Below is a small trained network, with its code and all its weights. Each question gives an input and a class and asks what happens when units are switched off, that is, made to give their printed mean instead of their output.

import numpy as np


def w(rows, s, z=0):
    codes = np.array(rows[::2]) - 128.0
    scale = np.full(codes.shape[1], s)
    scale[-1] = z or s
    return codes * scale


def f(y):
    return np.maximum(y, 0)


def log_softmax(a):
    a = a - a.max(-1, keepdims=True)
    return a - np.log(np.exp(a).sum(-1, keepdims=True))


def net(x, mask):
    res = np.array(x, float).reshape(1, 4) / 4 @ E
    y = f(res @ A[0][:, :-1].T + A[0][:, -1])
    res = res + np.where(mask, y, B[0][:, -1]) @ B[0][:, :-1]
    return log_softmax(res[-1] @ U[:, :-1].T + U[:, -1])


A, B = {}, {}
E = w([
[9,196,112,205,126,100,131],'x0',
[160,170,200,180,43,123,151],'x1',
[80,141,76,117,109,170,250],'x2',
[152,169,75,250,183,207,113],'x3',
],0.011)
A[0] = w([
[195,133,187,132,90,119,66,106],'n1',
[93,134,160,167,102,98,125,74],'n2',
[102,134,124,226,149,132,107,101],'n3',
[121,128,121,148,149,107,47,167],'n4',
[184,125,191,95,64,114,161,159],'n5',
[151,140,173,183,93,145,131,227],'n6',
[173,118,97,79,181,173,142,140],'n7',
[140,116,97,65,118,151,253,106],'n8',
[92,124,126,97,158,103,78,3],'n9',
[196,116,104,114,160,176,153,100],'n10',
],0.019,0.0042)
B[0] = w([
[231,19,230,117,33,143,134,236],'n1',
[114,218,130,64,118,87,177,184],'n2',
[122,203,32,210,61,166,68,236],'n3',
[101,83,122,181,218,177,175,206],'n4',
[10,116,24,105,56,106,28,241],'n5',
[142,199,210,117,51,54,197,221],'n6',
[203,121,42,40,176,72,176,209],'n7',
[20,133,121,92,95,234,254,251],'n8',
[169,132,139,164,103,74,40,173],'n9',
[248,163,139,154,92,91,175,199],'n10',
],0.016,0.017)
U = w([
[174,168,105,176,28,59,82,242],'0',
[163,159,78,136,169,212,221,119],'1',
[160,118,41,119,254,93,123,33],'2',
[68,144,91,32,53,98,179,189],'3',
[132,155,158,98,103,233,79,2],'4',
[44,228,135,199,152,144,133,70],'5',
[85,85,136,132,92,133,16,107],'6',
[197,56,236,142,205,79,84,171],'7',
],0.009,0.0039)

Each question gives the input, the list of numbers given to net, and the class t.
The units are the neurons (one row each of A and B). Each row of codes is followed by its name. A weight is (code - 128) times the scale printed after its matrix; where a second scale follows, it is the last column's (A, B and U).
mask holds one flag per neuron, in row order. A switched-off neuron (its flag False) gives its mean, the last column of its row in B, instead of its output. The means were averaged over made-up inputs and are rounded, as every weight is.
A unit's drop is (log p(t) with every unit on - log p(t) with that unit switched off) / (log p(t) with every unit on - log p(t) with every unit switched off).
The circuit of an input: a set's keep is (log p(t) with only the set's units on - log p(t) with every unit switched off) / (log p(t) with every unit on - log p(t) with every unit switched off). Starting from all 10 units, units are removed one at a time, each time the one whose removal leaves the highest keep (on an exact tie, the one counted first), for as long as the keep stays at least 0.8.
units of the circuit, in order: the units of the circuit, biggest drop first
most important unit: the unit with the biggest drop
top k neurons: the k neurons with the biggest drops, biggest first
drop when u is switched off: that unit's drop, to one decimal
input [6,-8,-6,-8], class 7: most important unit -> n5
input [-3,-3,-7,6], class 7: top 2 neurons -> (n8, n4)
input [-2,-3,-5,8], class 1: top 4 neurons -> (n4, n5, n9, n7)
input [4,-1,2,0], class 5: top 2 neurons -> (n1, n7)
input [-4,-4,-8,7], class 7: units of the circuit, in order -> (n8, n1, n4)
input [-3,4,-4,-5], class 6: units of the circuit, in order -> (n5, n10, n8)
input [-5,-5,0,6], class 2: top 2 neurons -> (n8, n7)
input [7,-4,0,-5], class 0: top 3 neurons -> (n8, n9, n7)
input [-5,4,-2,-2], class 0: top 3 neurons -> (n8, n1, n5)
input [3,-1,-4,-3], class 7: units of the circuit, in order -> (n5, n3, n8)
input [7,3,2,3], class 0: top 3 neurons -> (n8, n4, n3)
input [-6,5,-1,-2], class 0: top 3 neurons -> (n1, n8, n2)
input [-4,-3,-3,-5], class 6: units of the circuit, in order -> (n6, n8, n5)
input [7,-5,6,7], class 5: units of the circuit, in order -> (n1)
input [2,1,0,0], class 5: units of the circuit, in order -> (n1, n7)
input [8,-2,-4,-5], class 5: top 2 neurons -> (n1, n4)
input [8,6,6,2], class 5: top 2 neurons -> (n1, n3)
input [-7,0,-7,0], class 7: top 2 neurons -> (n1, n3)
input [3,-8,2,7], class 1: top 2 neurons -> (n5, n3)
input [-3,1,-4,1], class 7: most important unit -> n3
input [-1,-5,2,8], class 1: drop when n6 is switched off -> 0.5
input [-6,0,-6,6], class 7: drop when n1 is switched off -> 0.1
input [-3,-4,3,0], class 1: drop when n5 is switched off -> 0.6
